Below are the code and all the weights of a small trained network. Each question names an input and a target symbol and asks about switching units off, where a switched-off unit gives its printed mean instead of its output.

import numpy as np


def w(rows, s, z=0):
    codes = np.array(rows[::2]) - 128.0
    scale = np.full(codes.shape[1], s)
    scale[-1] = z or s
    return codes * scale


def f(y):
    return y / 2 * (1 + np.tanh(0.7978845608 * (y + 0.044715 * y**3)))


def softmax(a):
    e = np.exp(a - a.max(-1, keepdims=True))
    return e / e.sum(-1, keepdims=True)


def log_softmax(a):
    a = a - a.max(-1, keepdims=True)
    return a - np.log(np.exp(a).sum(-1, keepdims=True))


def net(x, mask):
    ids = ['αεθλπστφ'.index(c) for c in x.split()]
    T = len(ids)
    res = E[ids] + P[:T]
    q, k, v = (res @ M[0].T for M in (Q, K, V))
    z = softmax(np.where(np.tri(T) > 0, q @ k.T / 4**0.5, -1e9)) @ v
    res = res + np.where(mask[0], z, O[0][:, -1]) @ O[0][:, :-1]
    y = f(res @ A[0][:, :-1].T + A[0][:, -1])
    res = res + np.where(mask[1:25], y, B[0][:, -1]) @ B[0][:, :-1]
    return log_softmax(res[-1] @ U[:, :-1].T + U[:, -1])


Q, K, V, O, A, B = {}, {}, {}, {}, {}, {}
E = w([
[177,89,185,78,107,187,126,134,135,140,62,167],'α',
[136,129,169,62,168,104,132,215,128,182,56,204],'ε',
[165,54,65,35,40,125,159,40,80,71,83,166],'θ',
[134,124,144,69,223,112,131,207,150,62,188,115],'λ',
[109,33,157,76,84,136,110,105,124,166,163,155],'π',
[97,76,165,122,218,109,224,197,89,73,151,210],'σ',
[63,230,81,115,67,153,164,100,179,113,133,207],'τ',
[200,162,138,87,189,76,209,25,113,124,252,95],'φ',
],0.016)
P = w([
[62,119,202,177,241,222,241,32,194,214,13,119],'0',
[98,109,172,48,106,15,175,160,81,119,62,2],'1',
[117,94,121,120,69,97,120,235,89,119,150,64],'2',
[159,106,57,153,71,96,92,228,120,122,224,147],'3',
[217,106,48,104,108,99,99,171,146,123,203,150],'4',
[234,110,65,91,110,120,82,161,163,109,184,155],'5',
[243,100,77,74,126,132,98,158,167,109,180,157],'6',
[227,125,81,75,123,103,108,156,175,97,157,158],'7',
[242,132,102,52,111,92,127,133,184,116,134,156],'8',
[212,145,92,59,135,64,164,153,163,116,159,178],'9',
[208,138,106,42,128,85,165,135,155,87,191,148],'10',
[255,149,127,26,121,81,168,93,171,76,162,149],'11',
[197,154,141,55,113,41,190,121,173,94,162,155],'12',
[210,159,150,27,106,67,177,107,174,75,147,157],'13',
],0.006)
Q[0] = w([
[139,146,180,88,51,102,179,139,160,101,176,141],'H0',
[87,128,67,254,171,93,62,102,83,148,79,66],'H0',
[157,90,49,227,164,137,86,129,69,156,97,59],'H0',
[132,120,109,170,94,130,127,192,58,162,106,90],'H0',
],0.0075)
K[0] = w([
[66,131,211,221,130,148,170,2,126,126,108,119],'H0',
[159,90,133,51,85,32,31,209,56,122,128,121],'H0',
[196,105,126,51,87,21,85,227,134,49,154,132],'H0',
[103,60,162,66,136,15,74,104,108,39,172,108],'H0',
],0.0052)
V[0] = w([
[74,217,90,133,145,77,181,167,129,1,179,142],'H0',
[171,46,124,40,174,115,159,133,116,36,124,154],'H0',
[251,129,182,126,174,93,150,235,76,160,68,161],'H0',
[166,43,170,168,196,123,185,142,65,131,189,80],'H0',
],0.0089)
O[0] = w([
[102,146,191,86,45,81,158,136,200,106,213,208,160],'H0',
[162,119,99,187,93,81,105,125,146,35,103,152,171],'H0',
[221,75,143,248,50,136,174,134,113,196,120,78,113],'H0',
[147,30,74,139,138,52,113,113,153,111,154,88,3],'H0',
],0.012,0.005)
A[0] = w([
[119,158,159,138,94,118,97,80,136,173,191,100,55],'N0',
[201,76,129,183,84,106,171,147,149,152,137,147,104],'N1',
[81,110,85,134,83,207,188,43,192,113,113,102,128],'N2',
[106,110,177,190,107,110,158,110,81,116,80,147,70],'N3',
[89,112,139,89,67,111,152,171,115,110,113,132,159],'N4',
[83,58,133,89,47,134,95,95,35,116,60,170,69],'N5',
[88,169,138,37,102,139,156,136,187,95,176,151,139],'N6',
[76,172,165,89,154,166,203,59,103,177,111,148,100],'N7',
[175,87,100,189,84,91,107,162,131,149,152,114,59],'N8',
[106,126,107,176,103,158,92,138,162,106,115,187,145],'N9',
[96,182,167,96,127,91,118,108,140,71,141,96,130],'N10',
[136,83,133,114,172,149,161,124,108,95,139,157,136],'N11',
[137,47,133,134,150,120,115,161,115,99,176,196,144],'N12',
[82,79,106,127,103,151,79,157,138,124,83,117,122],'N13',
[115,49,115,146,155,102,139,125,101,162,96,39,87],'N14',
[124,111,165,171,163,126,69,104,123,98,115,86,2],'N15',
[96,140,155,125,152,181,144,139,75,179,117,42,57],'N16',
[116,112,145,109,69,99,165,135,254,124,160,165,87],'N17',
[128,135,119,150,92,93,151,146,168,115,110,130,115],'N18',
[97,102,73,191,160,90,40,137,125,86,83,129,73],'N19',
[107,129,148,102,86,137,104,148,114,122,176,107,149],'N20',
[123,162,147,113,65,184,161,126,146,116,56,134,175],'N21',
[169,70,102,141,108,97,136,182,173,100,174,128,135],'N22',
[113,154,77,143,167,154,161,112,103,143,110,118,140],'N23',
],0.0092,0.0073)
B[0] = w([
[178,150,123,156,202,130,134,116,133,107,100,197,130],'N0',
[86,150,158,118,192,168,110,137,126,124,198,81,192],'N1',
[146,107,134,90,146,162,147,177,126,138,186,187,141],'N2',
[175,83,115,57,61,153,153,174,96,81,84,127,146],'N3',
[148,150,159,184,133,121,164,113,187,125,125,128,173],'N4',
[92,156,108,162,205,121,122,192,121,128,190,118,142],'N5',
[129,94,103,156,71,57,51,123,108,106,128,151,252],'N6',
[122,61,106,138,127,99,103,177,165,151,127,97,214],'N7',
[90,126,74,78,144,93,135,63,123,80,121,82,175],'N8',
[143,107,137,88,170,78,118,107,124,152,145,132,144],'N9',
[160,113,164,116,178,134,180,143,136,140,168,133,176],'N10',
[130,130,61,141,54,80,103,162,152,132,147,109,146],'N11',
[170,162,166,100,92,82,118,116,88,145,119,138,160],'N12',
[105,144,179,80,154,83,176,103,102,154,164,126,136],'N13',
[103,156,170,133,60,107,119,69,148,69,170,186,167],'N14',
[135,103,161,176,135,213,219,211,192,51,169,161,131],'N15',
[162,169,149,165,162,106,66,173,105,223,198,87,140],'N16',
[111,169,98,91,122,144,85,254,95,89,137,81,193],'N17',
[181,86,120,143,140,117,113,66,120,140,121,95,148],'N18',
[111,60,155,125,124,157,164,101,125,162,174,96,153],'N19',
[125,159,129,133,109,123,177,137,153,109,125,169,151],'N20',
[146,147,131,111,161,81,157,134,104,184,92,150,189],'N21',
[103,147,137,174,84,163,140,113,177,131,142,143,176],'N22',
[177,158,82,129,103,94,116,154,115,124,124,168,141],'N23',
],0.008,0.03)
U = w([
[167,186,167,169,150,73,127,25,175,93,144,210,125],'α',
[115,213,64,187,44,170,80,151,124,102,87,161,211],'ε',
[129,165,109,185,159,178,115,212,181,87,125,87,64],'θ',
[135,193,201,126,124,198,253,171,192,148,196,191,155],'λ',
[65,98,151,155,147,157,91,135,118,164,178,146,104],'π',
[160,43,106,180,50,126,125,127,152,87,80,138,167],'σ',
[174,129,100,164,96,114,56,143,90,164,94,74,2],'τ',
[98,146,87,50,148,147,161,156,80,102,100,96,114],'φ',
],0.0056,0.0032)

Each question gives the input, a string of symbols that net reads in full, and the target symbol t.
The units are the heads (4 rows each of Q, K, V and O) and the neurons (one row each of A and B). Each row of codes is followed by its name. A weight is (code - 128) times the scale printed after its matrix; where a second scale follows, it is the last column's (O, A, B and U).
mask holds one flag per unit, heads first, then neurons. A switched-off unit (its flag False) gives its mean, the last column of its rows in O or B, instead of its output. The means were averaged over made-up inputs and are rounded, as every weight is.
A unit's drop is (log p(t) with every unit on - log p(t) with that unit switched off) / (log p(t) with every unit on - log p(t) with every unit switched off).
The circuit of an input: a set's keep is (log p(t) with only the set's units on - log p(t) with every unit switched off) / (log p(t) with every unit on - log p(t) with every unit switched off). Starting from the 12 units with the biggest drops (on a tie, the unit counted first), units are removed one at a time, each time the one whose removal leaves the highest keep (on an exact tie, the one counted first), for as long as the keep stays at least 0.8.
units of the circuit, in order: the units of the circuit, biggest drop first
most important unit: the unit with the biggest drop
k most important neurons: the k neurons with the biggest drops, biggest first
input σ ε ε α τ θ, target θ: units of the circuit, in order	(H0, N17, N1, N6)
input σ σ σ σ θ τ σ ε, target θ: units of the circuit, in order	(N17, H0, N1)
input τ ε ε σ σ τ τ ε ε τ, target π: units of the circuit, in order	(N6, N7, H0)
input λ ε τ φ θ ε σ λ, target ε: units of the circuit, in order	(N17, N6, H0, N1)
input λ φ σ ε π ε α π τ λ λ ε, target ε: most important unit	N17
input φ τ λ ε π φ ε τ σ τ ε λ, target σ: units of the circuit, in order	(H0, N1)
input ε ε τ ε ε θ α σ θ λ, target λ: units of the circuit, in order	(N6, H0)
input θ φ ε α π ε θ τ, target α: units of the circuit, in order	(H0, N9, N17)
input λ α ε φ σ φ τ σ τ τ σ σ σ ε, target ε: units of the circuit, in order	(N6, N17, H0)
input θ π σ τ λ ε, target α: units of the circuit, in order	(N17, N7)
input ε τ τ ε π, target ε: 3 most important neurons	(N1, N10, N19)
input τ σ θ ε π θ α φ, target π: 4 most important neurons	(N6, N7, N10, N14)
input σ τ θ α α π σ ε, target θ: units of the circuit, in order	(H0, N17, N1)
input ε φ θ ε θ λ θ ε π θ ε θ θ θ, target φ: 4 most important neurons	(N1, N6, N8, N3)
input ε τ σ σ ε σ ε σ σ, target λ: 2 most important neurons	(N6, N7)
input θ τ τ σ φ ε, target α: units of the circuit, in order	(H0, N7)
input τ σ ε λ τ ε ε ε α α, target π: 3 most important neurons	(N6, N7, N10)
input σ α ε α φ φ φ π σ π ε σ τ θ, target θ: 2 most important neurons	(N17, N1)
input π π σ τ, target φ: units of the circuit, in order	(H0, N6)
input θ ε θ τ, target α: units of the circuit, in order	(H0, N17, N9)
input θ π α ε τ λ σ α ε θ, target α: 3 most important neurons	(N17, N7, N3)
input ε π ε φ ε ε σ ε ε, target σ: 3 most important neurons	(N3, N17, N14)
input σ σ π τ θ τ φ ε α τ, target θ: 4 most important neurons	(N17, N1, N14, N6)
input σ θ θ π ε σ σ τ σ σ σ, target θ: units of the circuit, in order	(N1, N17, H0)
input ε ε φ θ τ ε ε λ π ε ε ε, target λ: 3 most important neurons	(N6, N8, N17)
input σ τ φ π ε ε α σ τ φ τ φ α, target θ: units of the circuit, in order	(N17, H0, N1)
input α σ σ τ σ τ λ τ θ ε α, target τ: most important neuron	(N16)
input λ ε σ τ ε θ σ θ ε σ α σ σ, target ε: 3 most important neurons	(N17, N6, N11)
input φ ε σ τ ε ε φ ε ε λ σ, target σ: most important neuron	(N11)
input τ π θ ε ε ε π σ ε λ, target π: 2 most important neurons	(N6, N7)
